Each row is followed by its band, which names the range that a hidden value of the row falls in. A new part has a new value, new ranges and new names.
[ -89   16  321 -213 -120  -85  -89  182  145 -146 -195  303  139 -136
   -6    1 -115  115  -52   91  284  253  -60  134   -3 -104    6 -152
 -126   86   89  107   43  122 -216  -15  148 -192   94  -99   69   69
 -105   84   13] : (101)
[-122  311  211  -17 -340   87   93 -247  220  130   43  -34   36 -252
 -109   79  421 -180   21  -11  100  466   36 -180 -254  -53  -72  304
  178  128  347  -69  396  238 -300 -266   50 -421 -103  171 -108   86
 -110  150  217] : (80)
[-264   48 -224 -215  130   -8  300  532  446 -557  305  199 -200   80
  255   37 -203 -158 -219 -254  100 -178  128  110 -113   49 -185   57
 -165   73  -56 -117 -149  147  546 -144 -247 -514   11   16 -100 -154
  142  407 -169] : (96)
[  55   75  -11 -103 -451 -487  272 -416 -200 -288 -306 -273  268 -128
  -75  204  129  153  -94   77   45  169   74  154   36 -545  146 -303
 -201  300  126  286  584 -105 -361  239  169   12  239 -117  124  -34
 -172 -467 -325] : (79)
[-154  158  166 -248  110  179  207  489  318 -227  156  319 -366  126
  600 -328 -353  -68  -56  -35  309   33  480 -324  -21   98 -104   20
   70 -168 -313  -92   93 -220  414 -328 -209 -157  -26   14  299   89
  -30   74  -28] : (88)
[-202  -58  124   61 -101  173  -99   43 -281  -18   45 -204   23 -255
 -111  174   41   62   33    2 -287  -23 -198  181  138 -306  -18 -303
   27  118  100  -58   65  208 -130  -10  148 -101  182   -4  -68   80
   57 -273   12] : (101)
[  34  197  432 -118  -24   37  -71  120  135   23  -46  354  -79  -54
  227 -202 -234  100  -25   83  351  264  275 -283  -32   58 -171  -17
   58 -132 -207   -7   78 -112  -58 -178   49 -115  -37  -77  251  -25
 -178   31  -10] : (88)
[  38   52  278 -134 -293 -434   59 -218  -83 -156 -434  116  299  -13
    8   13 -137  195  -74  170  248  236  112   90   99 -360  108 -341
 -281  139   10  294  318 -144 -357  157  277   99  212 -326  246  -26
 -183 -341 -285] : (79)
[  15  162  390  -92  -84  -77  -76   99  106  -27  -74  314    6  -41
  175 -105 -165  114  -50  100  312  208  148 -166  -42    1 -133  -65
   -4  -99 -128   26   50  -28  -74 -102   67  -89   -9 -120  187  -68
 -147   26  -48] : (80)
[ 114  265  234 -126 -141  246   15  -96  333  282  -23   89 -166  -61
   -8   71  197 -112  -68  -93  224  466  273 -347  -67   61 -198  326
  229 -106  183 -118  197   14  -23 -194   86 -201 -341   51  -48  -81
 -268  211  244] : (89)
[-203   65  149  439   72  424  -96 -136 -497  340  301 -367 -216  -83
   52   65   11  -64   65  -97 -631 -211   56 -234  207 -188 -250 -251
  204 -198 -188 -296  -62   72  225 -214  106   98   62 -184   -1 -144
  157 -502  -57] : (88)
[-249   82    5  -46   26   67   -3  195  198 -159  125   55   15  -98
  -89  139  -84 -114  -82 -113  -23  -14  -82  150  -11  -98 -164  -35
 -123  152  134  -66 -112  216   38  -65   58 -393   67  -63 -147  -46
   65  207  -44] : (90)
[ 296  -70   56  -40 -427 -261  415 -587 -305    4 -386 -252   40   34
  -14  178  342  196 -181  -93 -139  394  390 -169  112 -387  110 -226
  -13  -99  -11  145  614 -184   61  106  168  305  -64 -284  152 -307
 -264 -637 -202] : (89)
[ -81  -47  286 -266 -151 -348   17  349  171 -355 -248  399  123  111
  299  -49 -202  183 -129  158  401   73  -24  155    4 -108   97 -272
 -245  -39  -42  181    3   31   43   56   40   39  115 -250  198  -22
  -67   20 -146] : (96)
[ -39   56  365 -267  -29 -125   33  396  162 -256 -125  442  -90  100
  488 -256 -368  169  -73  144  445   93  259 -132   22   -9    3 -206
  -75 -145 -280   89   60 -173  132 -104  -41   37   70 -143  359   39
 -112  -44 -112] : (80)
[-175  -55  187   88 -314 -198  116 -315 -269   25 -318 -127  249  -21
  -79   90  159   42  -20   73 -219  175  -19  119  120 -397  168 -363
 -202   82  155  151  302   74 -206    4  290  136  232 -385   84    4
   27 -499 -162] : (90)
[   2   92  -63   51 -248  149  274 -171 -372   -7  143 -545 -287  -82
  300  102  178   34   13  -37 -294  -66  272 -239  135 -404   20 -201
  277  -36 -103  -84  529 -196  157  -47  -90  182   49  128  147   38
  -82 -626  -60] : (100)
[-225  109  121  200  -96 -228 -121  -42  -13   25  -50  -33  203  142
  -26  198  -64  -71  -77   57 -105 -180 -189  140  103 -238 -114 -227
 -266   26  129   32 -195  155  -18   83  228   33  107 -449  -66 -199
   97  -92 -246] : (79)
[-111  268  140 -187 -501 -118  121 -229  280  -42 -106  -84  176 -303
 -165  197  499 -119    8   76  255  504 -115   43 -267 -211   89  244
   94  310  538   90  544  264 -508  -85   65 -425  -27  251 -133  205
 -183  173  225] : (101)
[  20  155  106  137 -277 -107  153 -276 -275   11   47 -286  -56  -49
  161  108  178   69  -32   30 -143   20  139 -198    9 -285  -66 -157
  113  -53  -77  -15  357  -61   13  -21    8  104   43  -66  117 -135
  -83 -430 -152] : (88)
[-270  109 -150  144  144  441  164   -4   77  -34  419 -141 -188 -263
 -261  136   86 -268  -77 -394 -439   53  102  -46  -73   17 -356  159
   79  117   59 -326  -61  310  257 -316  -23 -676  -26   90 -296 -170
  168  190   11] : (96)
[ 169   74  239 -180  -53  -29  -23  165  189   23 -134  214 -132  152
  234   44 -131  116 -151    5  305  147  234 -184  100  -24 -129  -42
   18 -217  -82    7  -12 -130  204   30   63  135 -206 -192  124 -205
 -230   26  -19] : (89)
[  20 -115  435 -254 -339 -489  187 -202 -147 -194 -709  327  328   76
  160 -211 -194  284  -72  231  303  425  290   64  159 -366  331 -517
 -374   38  -98  415  467 -258 -316   65  335  298  303 -511  467   80
 -185 -572 -298] : (79)
[-318  -76  142  511  295  711 -331   31 -645  370  416 -376 -201 -294
 -236  148 -147  -39  110 -191 -888 -326 -180   -4  336 -185 -359 -382
  184 -106 -176 -407 -375  272  174 -203  215  -88  159 -132 -175 -112
  285 -434    6] : (80)
[  21   76  391   -9 -280 -485  111  -46   40  -79 -306  322  129  324
  419 -117  -19  146 -135  200  308  126  180 -176  -33  -84   62 -224
 -196 -271 -145  174  130  -99  132  -21   78  332   13 -508  318 -233
  -98 -234 -247] : (88)
[ -76  314   85  128    4  308   74  -62  163  222  298  -85 -270  -20
   98   30  101 -217  -40 -160  -83  110  271 -397  -74   57 -325  252
  228 -131  -12 -257   64   33  217 -283  -45 -259 -212   17  -58 -156
  -45  101   76] : (100)
[-113  -72  178   -5 -281 -153   23 -155 -231  -82 -223  -93  208 -152
 -119  166  138  126  -36   69 -117  153 -139  204   78 -354  109 -333
 -123  123  157  119  231  158 -238   73  214   11  193 -184   16   10
  -29 -333  -88] : (101)
[ -88  282 -241  178  236  166  164  157  273 -101  562  -81 -335  129
  112  172 -112 -245 -217 -356 -171 -299  235 -254  -79  120 -558  226
   48 -129 -181 -329 -301   79  643 -152 -205 -417 -212  -71 -198 -498
   85  335 -211] : (100)
[ -57  256 -186   16   92 -314  163  371  404 -413  398  122 -183  321
  391  160 -214  -95 -282 -143  214 -432   98  -91 -142   74 -401   93
 -147 -136 -198 -116 -324   33  636   49 -281 -223 -137 -176  -64 -498
   49  395 -363] : (88)
[-151   54   11 -115 -282  -52   56   -4 -147 -197  -34 -295   61 -242
    1  191   86   58   24   79  -39   13 -124  196   68 -439  104 -249
    5  282  193   92  364   59 -281   96   67 -112  215  137    7  204
  -62 -275  -29] : (90)
[ 283   49  526 -172 -109 -255    3  -71 -130  -51 -363  403   35   31
  268 -240 -358  384 -103  160  421  331  443 -287  101  -90  -65 -324
  -73 -222 -436  188  224 -356  -85   24  153  240   48 -306  486 -168
 -325 -352 -239] : (100)
[ 324  161  136   -1 -360 -400  213 -458 -161  -46 -192 -127   69   11
   55  163  165  222 -169   23  135  230  280 -220  -21 -268  -98 -123
    2  -77 -113  134  423 -187  -63  166   72  158  -69 -185  170 -362
 -308 -354 -266] : (100)
[ 135  158  195 -169 -446 -426    1 -215   50 -212 -204  -10  281 -243
 -151  274  240  197  -95  138  329  301 -175  150 -152 -281    8  -54
  -53  224  253  202  359  145 -459  211  109 -191   38   73  -24  -74
 -265   18  -70] : (96)
[-223  -23   43   -8 -176  108    2    6 -270  -89    5 -308   27 -243
  -42  165   41   38   51   34 -240  -34 -137  194  150 -416   74 -322
   10  212  137   12  242  102 -199   27  121  -74  240   47  -12  190
   26 -362  -13] : (90)
[-133  -51   -6  387  371  917 -270  116 -526  459  481 -510 -469 -191
 -114  218 -170  -69   60 -302 -840 -350   47 -176  450 -168 -430 -252
  352 -210 -217 -489 -347   72  417 -160  134   30  -72  -20 -185 -166
  139 -404   95] : (89)
[-183  204   78   72 -173 -551  -29   77  251 -173 -122  107  235  369
  224  163 -154  -76 -156  140  222 -263 -123  129   33 -212  -66 -162
 -403   17  125  149 -182   33   75  168  143  105   62 -526   30 -258
   57   46 -384] : (79)
[ -38  143  276  264 -177 -199   -5 -210 -131  163  -36   17   57  187
  161   60  108   20  -85   62  -87   -6   53 -208    2  -95 -145 -140
  -50 -252  -75  -38   -9   56  141  -62  117  200  -37 -432   86 -326
    0 -240 -182] : (88)
[-265  -59  160  343  -14  416  -55 -135 -560  242  168 -361 -122 -198
  -42   68   81  -22   92  -75 -669  -97  -35  -63  219 -276  -84 -348
  151  -82  -73 -220   53  155   82 -207  161   57  171 -137  -14    3
  184 -577   -5] : (80)
[  20  267  457  -70  -59  109  -97   -2  185  144  -25  336  -43 -141
   78 -163 -101   27   -3   57  320  395  239 -319 -104   96 -212  115
  115  -87  -84  -47  116  -19 -176 -241   93 -248  -91  -19  160  -18
 -193  125   83] : (88)
[-341  -80   33  246  223  555 -275  169 -454  129  301 -360 -120 -322
 -219  186 -231  -26   96 -124 -633 -308 -219  193  334 -311 -220 -405
   72  122  -38 -245 -239  203   -8  -62  197 -177  250  -17 -155   82
  209 -327   -3] : (90)

Part 2:
[   9  108  -41  -29 -125   22   69   15 -209   26   -2   -7  -76   -3
   36 -134   78   58   31   -4 -124   90  -34  108   87   29  158  -25
   34  -56   40   32  150  -72   -9  105 -215  -39  190  146  -93   63
   49 -177  101] : Y
[  37  -53   -8    5  -57 -215  101  108  -78  110   35   65   14   76
   72  -26  -63  -25 -132  219  -85    3  160  -10   26   66  -36  151
  183   90  -47 -107 -100   72  -46   45 -220  122    7   92  -36 -124
  -13 -190  -93] : N
[   2   22  -46  119  199  -43 -176  106  156 -113   -6   17   19  172
   10   50  -41   42   91  145  179 -124  -27   10   -7   35  -58 -136
   68   44 -120  -35    3   81  -86 -110  342  143 -205   33  109  -56
  104  116   80] : Y
[ 111  173  -46 -102 -229   69   28   48 -278   21  -50 -198 -132  -86
 -117 -115  168  118   35  -32  -80   44  -58  142   95   82  115   -8
  -21 -171   35   63  249  -69  -95  282 -215 -133  174  220 -211   62
   65 -278  108] : V
[  21 -102   41  149  100 -197  -31  -19   98   79   -2    5   57   50
   71   -9 -153  -99  -31   59   99   12   70  -70  -80  -32 -102   26
   82  120  -15    2 -138   65   -9 -124   88  110  -16   32   87 -127
   16   18  -64] : Y
[  39   22  -20  111 -130 -227  -12 -119   -9  184 -111  -94 -206 -164
   79  -96  -62  -90 -153  -16  -47   27 -148   15   71  -48    7  -40
   10  -47  -44   -2  -32  168   21  120 -194   75   33   63 -149 -199
  -48 -170 -136] : Z
[  59   82  -90 -108 -205   20    5   -8 -164   17 -118 -166 -224  -24
  -30  -75   32  127  -12    1  -35   -5 -167  120  151   -4  130  -36
  -58 -169   24   60  152   94  -48  188 -154   -9    8  102 -181  -41
  -54 -224  124] : Z
[  79  117    8   -6 -176  -24   11  -54 -162   75 -106 -148 -147  -96
  -50 -124   95   25   28  -12  -93   41 -123   81  116   20   61  -52
  -57 -127   12   17  181  -16  -37  211 -203  -90  151  159 -170  -12
   58 -243   69] : Z
[  48  -84   44   78  -12 -120  -27 -143   35   76 -154  -83  -45   29
   17  -41 -152  -51   59   -2   52   22  -82  -56   26  -87  -39  -52
  -96  -13   62   54  -34   71   31  -60   41   10   45   15    4 -103
  -25  -88   82] : V
[ -69 -216  272  115  313    2  -79 -132  392 -118  -91  -48   88  258
   57  -16 -171 -119  280  -11  280    2 -175 -103  -28 -200 -199    1
 -143  194   55   19  -29 -120   25 -376  360   28 -142  -74  345    4
   79  240  284] : M
[  61   63   20  -47 -114 -107   97  186 -142   95  158 -103  -26  -85
   -3  -88  112   -5 -173   26  -10   68  142  100  -52  103  -15  232
  227   70  -43  -16   31  -79 -122  179 -280   22   74  216  -90  -29
   46 -168 -149] : G
[  18  -51  166   49  154  -33 -112   42  280  -50   26 -233  -51    6
  -30  -20    3  -70   28 -109  331  -25 -138   22  -90  -74 -187   97
    6  113  -42   51   19  -70  -99  -80  222   32 -191   64  131  -53
   69  146   24] : M
[  -6 -105   10  145  124 -201  -28    7  107   55    2   79   57  115
  107    5 -166  -76  -31  135   65  -16   77  -66  -44  -22  -77    4
  109  132  -43  -39 -154   98   -2 -151   96  162  -63    7  104 -135
   10   27  -46] : G
[  -6   50  -48  204   37 -308  -37   90   67  155  103   71  -73 -109
  148  -51  -14 -127 -255  113  -12  -14   54   19  -40   63  -53   18
  266  119 -185 -110 -129  147  -42   55 -117  218  -64   97  -44 -210
   47  -33 -313] : G
[ -48  -50  -45  163   11 -269   46  -42   14  157   17  152  -46   -9
  211  -74 -148 -115 -161   92  -84   58   32  -24    8  -34   37   -1
  160  115  -48  -52 -166  139   62  -77 -159  193   44   14    3 -171
  -40  -61 -161] : G
[  -9   34   -4  -62  -25  -77   97  201  -70    7  116   64  -11   95
   75  -61   58   32  -89  148  -42   19   99   83   37   84   29  159
  211  103  -59  -91   17  -55  -72   50 -202   98  -15  125   -7   -8
   37 -119  -21] : N
[  81  -41   50   -4 -169  -87  121 -115 -208  144  -78  -99   -5  -49
   -7 -119  -69  -38   17  -52  -96  142   49   -9    7  -33   38   75
  -41  -31  142   89   27  -53   23   67 -248  -99  284  124  -86  -14
  -20 -244   55] : Q
[  14  -47  -40   -5    0  -10  -18  -45  -23  -18  -94  -33  -40  115
   30  -25 -131   57   83   -2   67   14  -61    8   33  -60   66  -57
  -53  -23   76   93    6   50   13  -89   88   38   12   13   20  -24
  -44  -45  163] : Q
[  78  -34   99 -147  -50  -15  133  212 -122  -12  100  -81   98  139
  -69  -35   64   52    9  134   23   34  208   43  -22   97  -73  281
  144   98   30  -43   49 -165 -134   70 -169  -34   46  177   20   54
   60 -175   75] : N
[ -67  173  -93   93  -62 -120   44   84 -114   77   94  154 -136  -69
  176 -150  114  -21 -141   85 -188   57  -44  133  102   74  161  -59
  213   29 -126 -102   74   20    2  117 -292  126   89  139 -102  -35
   79 -116 -120] : G
[  45   59   38   56   -1  -79  -34   73   16   51   75 -143  -50 -102
   -5  -73   50  -46  -78 -103  129   46   -5   65  -83   21  -39   73
  108   53  -30   59   30  -58  -77   60  -20   14   26  148  -23  -34
   64  -19  -93] : Q
[  -1   60   20   38 -111  -36   45 -139 -110   79 -116  -13 -125  -43
   65 -156   -3  -27   59  -54 -118  100 -156   46  118  -58  116  -92
  -76  -61   63   33  117  -38   64   48 -194  -51  202   81  -82    3
   23 -170  107] : V
[  18  133 -174  -74 -414 -122  148 -130 -346  226 -124  -64 -361 -239
  123 -198    8   45 -227  -83 -292  133 -198  152  212  -31  302  -30
   -1 -203   58   66   95  169   76  302 -582   15  235  112 -359 -119
 -163 -402  -72] : Z
[ -54  -52  174  195  363  -54 -128  102  333 -102  133   34  153  146
   60  -13  -23 -127  115    1  294  -10   23  -31 -155  -25 -192   15
  124  263  -88  -29  -47 -165  -60 -277  364   97 -134   48  301   20
  193  291   21] : Y
[ -30   87   80    4   98  100 -102   55  143 -143  -27 -107 -119  104
  -11  -65  129   48  152   33  124  -57 -242  107  108  -22  -21  -74
  -33   -4  -87  -39  213  -76  -89    6  129   11 -152   87   68   49
  139   60  209] : M
[ -49 -197  176  165  317  -95  -29  -21  248  -65    4  144  233  304
   92    9 -193 -113  210  146  153    7   93 -134  -77  -78 -167    8
   27  250   22  -50 -126 -100   22 -376  295   91  -43  -34  333   -1
  110  175  162] : G
[ -41   95  -97   44  -56  -15  -30  -76  -60    6 -116   55 -182   26
  108 -102  -20   48   42   14  -82   16 -209   81  157  -38  178 -192
  -42  -86   -8   13  104   78   55   14  -62   62   44   32  -76  -26
   -2  -96  124] : V
[ 101 -129  105   94   30 -172  -14  -52   56  108  -35 -165   70  -18
  -40   -9 -147 -103   -9  -45  164   42   91  -86 -134  -45 -164  107
    6   82   62   85 -113    5  -42  -60   76   -4   51   74   50 -110
    4  -43  -48] : Q
[  29   69 -129   36 -232 -180   21 -117 -142  173 -150  -55 -282 -143
   96 -105  -54    4 -162   23 -152   21 -184   69  163  -31  143  -93
   -9 -141  -23    8   21  234   37  186 -292   86   59   60 -239 -185
 -104 -263  -73] : Z
[ -26  -87  122   62  130  -24   56   -8   19  -39   -2  121  158  237
   61  -63  -69  -38  195  140  -22   59   86  -48   12  -24  -39   17
   20  134   55  -47   15 -146   12 -188   34    1  107   53  179   69
  114   -9  199] : G
[ -54  135  -38  256   98 -193 -122   -9  129   76   17   99 -127 -103
  155  -95   30 -120  -97   24   -4  -12 -141   44   30   13   16 -184
  132   58 -176  -84    0   84   16    1   13  157  -31   67  -18 -125
  115   42 -166] : Q
[  99   -6   24  -29  -84  -34   18   24 -111   46  -18 -175   -2  -13
  -75  -47  -11   26   15  -37   67   48   53   27  -41   16  -21   84
    9  -22   64   93   47  -40  -73   76  -46  -56   98  140  -52  -11
   17 -139   49] : Q
[  67  -22  -23   47  -90 -152   10  -36  -62  126  -40 -112  -71  -81
   21  -53  -88  -36  -99  -46   38   47    6    6  -31  -19    1   43
   38   -6   30   75  -53   80  -17   52  -91   37   68   85  -79 -116
  -46 -129  -75] : Q
[  48   10   77    5  178   56  -82  205   68 -160   74  -48  147  235
  -95   29   74   71  181  176  167  -81  113   24  -40   92 -125   36
   87   90  -67  -54   98 -130 -161  -60  253   13 -110  135  152   77
  189   57  173] : G
[  20   42   35   63   50 -107   -9  155   23   28  133  -36   16   -9
   30  -51   62  -41  -88   48   80   14   85   58  -68   69  -64  106
  197  113  -88  -37   -1  -53 -101   37  -37   75  -23  150   25  -39
   99  -10 -108] : G

New part:
[ 484 -224   20  -33   64  -43  -22 -281  -54  271 -336 -168  358 -167
 -192  -58  292 -295   19  397 -103 -111  279 -157  225  111 -176 -114
   65  -70 -362   14   62   51   92  -62   46   73  -42   77 -299   70
 -380  -29  240] : T
[  99   14  -32   11   83  -90  -29  -28 -118   29   15   15  127   13
  -49 -105   46  -41  -40   73  -75    4   -2  -65  -36  105  -51  -13
   59  -56  -81   60  -51   -3   61   10  100   25  -45  166  -43   53
  -71  -16   70] : T
[  85 -154  128  145  100  -50  -99   85 -525  125    9  -51   -8  -52
 -340 -320 -148  179   87  244    8  194   -1  -51  -89 -212   33  211
  108 -165  153  -33 -235 -229   -4 -444  -56 -106   30  -52   37 -190
  330 -154   73] : F
[  74  -15    8   57   57  -79  -13  -39 -189   10  -26   -6  113    5
  -37  -61   23   -9  -61   85  -85   62   22  -31   38   25  -84   -7
  170  -38  -43   22  -60  -22   52   -5   20  -12   -6  122  -66   64
 -106  -45   42] : R
[ -29   65   50  192   69  -20   25  -44 -128  -83   67   64  -69   11
  -44  -78   58   79  -33   53 -114   55   -1  -51  -12  104  -73   47
  189  -26   80  -68  -43  -63  -13   79   19   44  -89  147   29   48
  -63  -95  -53] : F
[  39  120  -91   12    8 -134   49 -157  155  -83  -22   49  214   91
  189  153  201 -185 -179  -21 -204 -103   -9  -41  108  300 -174 -160
  212   40 -199   70  111  140  102  400   95   80  -63  308 -136  281
 -470   51  -12] : F
[  76  102 -105   -9  -17 -141   53 -165  175  -55  -66   43  257  115
  202  198  201 -233 -207   17 -221 -103  -34  -23  137  250 -193 -178
  216   47 -228   97  137  153  123  393   59   61  -16  299 -174  283
 -506   74  -12] : R
[  17   17  -34  -52   98  132    8   -3   88 -109  -42  -28 -155  -56
   68   38  -72  -26   33  -43   14  103 -112   86    2 -133   -3  -67
  -28  170  130   29   12   54   24  -31   53   34  -54  -72    1   68
  -16   93   29] : C
[-119  101  -19   46   75  -36  -37   93  -35 -125  139   73 -108  113
   37  -53 -106   68  -31  -62  -76   76 -191   43 -127   30   16   55
   35   15  158   14  -58  -44   20   33   71  -14  -52  119   90   35
   80   12  -55] : U
[  26  -20    4  -17  100   87  -29   21  -18  -56  -18  -37 -128  -40
  -27  -47  -88   10   57   20    8  105  -99   54  -34 -122   11    5
  -25   88  140    6  -38  -15   16 -117   43    5  -55  -59   17    7
   71   44   40] : H
[  12   37   34  142   68  -48    1  -39 -128  -39   42   46   -4   24
  -51  -83   53   38  -37   75 -115   37   -1  -53  -12  104  -69   39
  153  -45   30  -43  -45  -55    8   55   33   26  -67  154    0   44
  -72  -76  -18] : F
[  79  -26    2   91   15   42  -17  -66   88   48  -37  -14  -63   34
 -170  -21   20  -96   33  228  -97   20 -261   -8  -69 -157    6   61
   20   26  127   95   69  -48   77 -150  -40   11  -11  -71  -24  -14
   86  105  -31] : H
[  74   -6    2   54   59 -102  -28  -43 -141   21   -3    4  119   27
  -56  -79   49  -26  -48  100 -106   15    8  -57    3  105  -72   11
  129  -64  -56   19  -48  -29   51   21   54    4  -38  159  -55   61
 -104  -45   41] : F
[ 165  -15  -13    1   98   -2  -13  -28  -32   28  -64   19   45    9
   -6  -56   48  -75  -30  120  -86   13   55  -18   29   63  -85  -42
  -24   -4  -76  -37  -15    1   15   21   71   34  -31  141  -57    2
 -127  -37   79] : U
[  96   15  -30   37   67  -99   -1  -33 -203   24   -1   22  154   -2
  -37  -89   33  -18  -79   72  -69   54   12  -56    3   29  -75  -32
  141  -51  -87   83  -69    1   73   -8   52    8    0  155  -64   64
  -79  -27   61] : R
[-367  195    3  153   44 -139  -40  211 -253 -239  326  159 -156  221
   68  -88 -245  264 -102 -192  -90  182 -309   75 -215    1   46  158
  217  -40  313   26 -168 -126   13   44   16  -97   -6  180  201   40
  230  -50 -177] : R
[   9  -10  -11  -48   95  165    5   -5  102 -121  -73  -48 -198  -62
   74   61  -95  -17   50  -32   13  123 -108  113   34 -173   -8  -56
  -23  195  173   -6   14   43    7  -52   20   21  -50 -118    2   60
  -23   85   20] : C
[ 80 -20 -18 -30  76 -25 -45 -19 -14   2 -30 -33  43  13 -21 -37  -3 -67
  -3  66 -62  20 -52  -1 -12  34 -34 -16  14  13  -8  30 -17   4  52 -15
  73   7 -46  74 -42  55 -64  29  60] : U
[-506   78   16   21  -10  -27 -110    0   60 -290  252 -174 -241  -17
  -75   40 -215  144  161 -288   52  110 -559   76 -226  -90  213  148
  308  151  508  234  -40  -27  149  -99   53  -58 -201 -280  151  323
  283  263 -156] : H
[-458   56   50  142  -58 -231 -124  -35 -187 -168  279 -134    9   56
 -191  -55 -122  153   73 -147  -53   63 -473  -41 -214   46  147  220
  491  -52  357  247  -96 -103  180  -81   12 -102 -148  -93   96  306
  221  145 -158] : F
[  73 -144  129  146  114  -53 -109   90 -507  118   34  -47  -24  -52
 -346 -344 -141  190  107  224   12  178    6  -67 -117 -161   50  224
   82 -175  158  -47 -241 -235  -14 -430  -22  -93   -5  -38   56 -191
  348 -160   76] : F
[ 12  27  15  67  81  -6 -17 -25 -32 -54  26  13 -43  11 -24 -54  20   4
   2  40 -82  33 -39 -20 -28  77 -38  17  70   9  57 -29 -24 -26  14  37
  63  33 -86  95   5  53 -51 -20   4] : U
[-252  172  -20  101   61 -115  -52  172 -116 -175  268  145 -126  210
   49  -91 -169  161  -74 -126 -107  100 -268   47 -211   76   39  121
   84  -39  226   18 -113  -97   12   68   71  -48  -38  204  164   21
  165  -26 -126] : T
[ 338 -223  -82 -253   23 -227 -139   22 -297  273 -228 -143  516   64
  -82  -59  -86 -232 -102  253  -50   46   15   18   91 -146  -92  -72
   20 -118 -307  200 -100   15  185 -260   14 -165  203   97 -252    5
 -117   50  256] : R
[ 104  -62  -59 -160   87   72  -44    3   60  -15 -111  -85   -8  -41
   39   32  -96 -106   28   16   20   82 -115   92   21 -169   -3  -85
  -76  136   39   91   -1   66   73 -117   59  -13    5  -82  -65   60
  -26  126  105] : C
[  98  -30   12  108   11  -55  -33  -77   -1   86  -19   -1   51   62
 -188  -69   66  -92    0  249 -138  -20 -182  -65  -60  -23  -25   78
   75  -62   36   76   38  -68   80  -95  -14    4  -19   47  -46   -2
   21   39  -14] : U
[  66  -17   -8   52   38   64  -10  -50   87   11  -39  -18  -85   10
 -111  -10   -7  -77   34  160  -68   43 -227   17  -55 -152    5   29
    3   62  127   82   55  -21   63 -124  -17   14  -20  -72  -17    5
   66  104  -12] : H
[  69  -25    2   77   16   52  -15  -64   99   35  -40  -17  -75   28
 -152  -13    9  -91   35  209  -87   27 -260    2  -62 -163    6   54
   18   42  134   90   70  -38   76 -141  -39   11  -16  -77  -22   -5
   80  111  -31] : H
[  13   34  -31 -158  184   46  -21   21  -33 -183  -30  -54  -32  -98
  252   16  -38   15    1 -243   33   71  225   63  102  206  -80 -167
   -5  139  -62 -116  -90  110  -30  204  212   58 -149  144  -25  176
 -270  -43  140] : U
[ 51  -1 -17 -30  91  60 -18 -14  40 -56 -35 -28 -66 -22  19  -4 -30 -42
  20  19 -30  57 -65  38  -1 -33 -23 -38 -10  88  61   9  -7  23  29 -17
  66  28 -60   6 -17  56 -46  49  44] : H
[ 204  -22  -29  -56  127  113   17  -10   50   -7 -126   14  -51  -33
   70   -2    7  -90  -16   85  -39   59   70   48   71  -49  -89 -104
 -115  100  -44  -63   10   45  -13    6   64   52  -17   65  -61  -23
 -136   -5   99] : H
[   8   11  -19  -37   93   72  -19   -4   49  -87  -17  -34 -101  -29
   34    5  -56  -23   32  -23  -11   73  -95   56  -14  -56   -6  -36
   -3  112  103   19   -9   26   31  -19   67   22  -68  -24    2   71
  -19   66   31] : H
[ -53   83   17   86  107  132   37  -14   66 -165   43   33 -241  -44
   52   -2  -16   55   31  -55  -32   88  -66   38  -21   -7  -23  -17
   38  132  176  -66    2    7  -30   65   55   77 -122    8   62   62
  -20   10  -40] : H
